Rows and roughly how far along a hidden order each lies, from 0 to 30:
In the rows, 128 means zero.
[131 193 150 123 115 145 125 168 141 120 137  86 142 136 118 149 132 130
 169 157 112 132  83 127 121 122 148 114  72 114 117 178 171  85 140 134
 102 110 104]  2
[129 139 145 127 114 123 124 138 116 123 128  93 132 130 109 130 137 137
 184 107 118 132 131 142 146 124 134 119 129 121 151 134 124 122 134 131
 134  94  94]  11
[131 134 137 128 134 139 132 119 138 131 126 128 128 128 107 143 105 145
 129 122 118 108 152 164 142 126 132 125 135 112 139 112 131 162 129 125
 117 132 125]  15
[137  79 114 124 114  72 129  56 137 153 118 185 121 127 150 108 122 170
  85 103 154 105 197 118 138 162 100 138 104 188  65  65  73 201 115 139
 133 178  96]  30
[126 193 144 130 138 182 122 192 129 109 138  80 137 131  90 147 123 110
 187 160 103 151  84 145 121 102 164 111 131  67 176 187 178  94 146 122
 119  87 127]  0
[137 104 109 131 149 135 104 108 158 153 123 210 108 120 119 137  60 141
   1 121 141 101 159 136 101 144 143 146 104 138  72  83 142 177 117 121
 125 205 157]  29
[132 124 141 124 104 102 128 119 132 140 126 119 127 131 144 137 142 159
 147 104 132 108 137 108 137 139 139 123  89 163  88 132 109 151 132 142
 147 123  76]  17
[131 104 113 135 128 119 100 121 136 147 124 159 112 122 122 107 102 144
  63 108 132 121 137 116 108 147 153 138 100 153  84 104 123 180 134 130
 142 176 132]  23
[136 123 122 128 128 116 119 104 148 148 125 170 116 126 135 140 101 154
  59 120 138  99 157 130 118 143 141 136  91 152  73  91 126 177 125 133
 135 178 122]  24
[135 112 130 119 113  91 140  79 146 145 123 157 126 130 147 136 124 168
 121 106 143  92 178 134 145 154 120 129  97 172  88  89  90 171 119 139
 130 150  93]  23
[139  99 123 125 121  88 118  74 139 137 118 145 127 130 113  94 113 162
 146 101 142 134 192 151 148 148 106 131 128 157 122  90  87 164 125 132
 110 145  91]  22
[141 111 129 123 107  70 119  64 150 145 121 160 127 132 137 109 111 171
 121 107 148 110 183 149 138 153 120 131  97 179  80  91  99 173 121 137
 108 162  87]  23
[127 192 156 116 113 153 151 177 139 118 140  91 147 136 142 181 155 128
 186 151 117 111  77 120 130 131 164 109  71 114 110 177 158  69 138 142
 134  97  93]  1
[129  67  97 135 134 121 121  92 121 153 119 189 108 118 139 103 109 150
  54  91 139 120 201 114 119 155 109 146 128 133  92  69  89 208 123 131
 154 188 126]  30
[122 135 120 140 126 149 114 138 101 122 125 110 127 122  73  79 108 138
 195 103  98 164 126 169 153 116 129 116 188 102 207 146 126 152 152 117
 121 118 126]  8
[122 192 143 127 143 204 140 209 133 118 143  94 135 129 106 181 122 108
 141 173 100 121  58 135 116 110 182 112 115  68 145 186 183  92 141 124
 135 113 141]  0
[118 106 116 154  89 107  51 253  36 130 130  29 118 122 100  41 170  93
 212  35 119 255   6   1  69 136 192 127  77 162 104 198 138 103 183 148
 225  60  65]  7
[131 137 134 130 135 143 123 126 132 126 125 119 128 127 101 131 105 138
 140 117 115 121 159 166 144 122 131 123 147 102 153 117 120 148 133 122
 119 123 120]  15

[118 165 114 105 131 141 136 132 131 179 162 158 116  90 106 118 102  76
 181  91 162 133  82  42 140 110 130  96 168 164  90  89 112 158 118 114
 112 125 131 145 166  57 147 151  87 143  83  79 118 105  98 138 116 121
 122 133  99  72 149 121 161 126 165 122 128 164 139 165  98 119 113 132
 115 107 127 179 126 126  68 108 159 125 115 128 113 120 219 138 136 165
 122 124 111]  9
[123 127  83 107 117 130 141  56 143 153  95 124 212 119 106  94  84 112
 122  50 201 137 220 118 131 133 109 122 119 146 146 105 163 148 174 131
 109 114 163 146 100  77 138 105  99 128 101 153 139  54 162 147 119 113
 123 146 137  55 153  84 127 111 130 147 134 135  58 149 140 121 168 137
 113 102 106 145 152 106  94 140 158  98 200 116 137 145 206 124 166 144
 139 124 128]  0
[113 163 126 104 125 110 153 132 140 142 130 150 122 135 133 177  84 101
 246 126 144 133 144 117 126  80 133 104 181 136  72 111 131 128 132 108
 113 130 119 160 133  62  37 176 103 140  91  96 121  89 127 139 137 132
 144 124  60  70 143 145 153 113 166 110 137 143  86 128 117 147 125  96
 104 123  86 134 188 109  74 115 168 126 125 122 144 145 180 134 109 133
 101 108 118]  30
[143 135 105 116 118 117 138 102 133 159 138 130 137 136 117 119  97  61
 190  71 138 137 192  92 144 124 125  81 144 142  80 136 135 137 170 118
 112 135 137 141 116  66 126 158  87 116 118 115 131  74 115 144 111  84
 127 127 116  73 131 112 136 120 149 125 132 151 113 138 126 141 106 157
 110 116  99 155 152 114  77 126 147 115 148 125 135 134 199 117 146 131
 129 124 110]  16
[121 143 131 119 126 104 141 135 141 146 166 139 139  99 105  91  96  99
 195 115 165 135  79  62 110 110 108  99 174 161 102 103 118 143 128 122
 120 115 127 146 151  68 128 140  64 147  79 120 136  95 108 154  97 122
 139 142 102  52 142 132 160 134 156 124 134 105 111 150 100 136 106 179
 108 108 107 179  96 136  66 115 142 125 125 129 121 129 229 144 136 148
  91 116 120]  4
[159 161  81 142 103 134 146 100 123 184 106 126 105 148 151 162 108  64
 227  59  94 137 221  78 145 166 126 104 159  87  45 102 143 129 203  92
 119 156 129 153 117  56 168 172  76 123 125  95 118 108 114 153 117  62
 117 128 115  49 115 143 165  99 155  93 138 109 146 106 123 130 117 139
  90 139  97 200 214 118  53 103 140 111 164 107 120 145 167 167 144 121
  95 134  90]  15
[121 156  89 121 111 165 135 118 138 153  69 176 166 130 116 168  91  83
 165 102  87 144 121  78 141 155 149 116 147  98 187  90 136 146 188 112
 138 139 158 118 116  18 107 125  97 116 127 124 101  97 139 103 151 111
 121 152  86  72 131 134 144 113 200 109 137 170 140 176 115 121 157  71
 123 133 118 158 184 118  45 135 128 123 140 100 126 187 152 167 125 130
  98 123  97]  13
[126 144 112  96 129 135 134 132 128 158 148 167 139 108  93 103 102  68
 174 115 136 140 115  82 148 113 139  78 140 160 108 127 115 155 128 123
 111 120 141 131 143  70 140 146  87 116 117 109 123  95 105 114 117 115
 129 137 107  59 145 119 152 131 177 128 127 184 134 177 112 127 116 125
 121 111 119 149 115 125  79 129 145 127 120 127 125 130 200 120 132 152
 159 121 103]  19
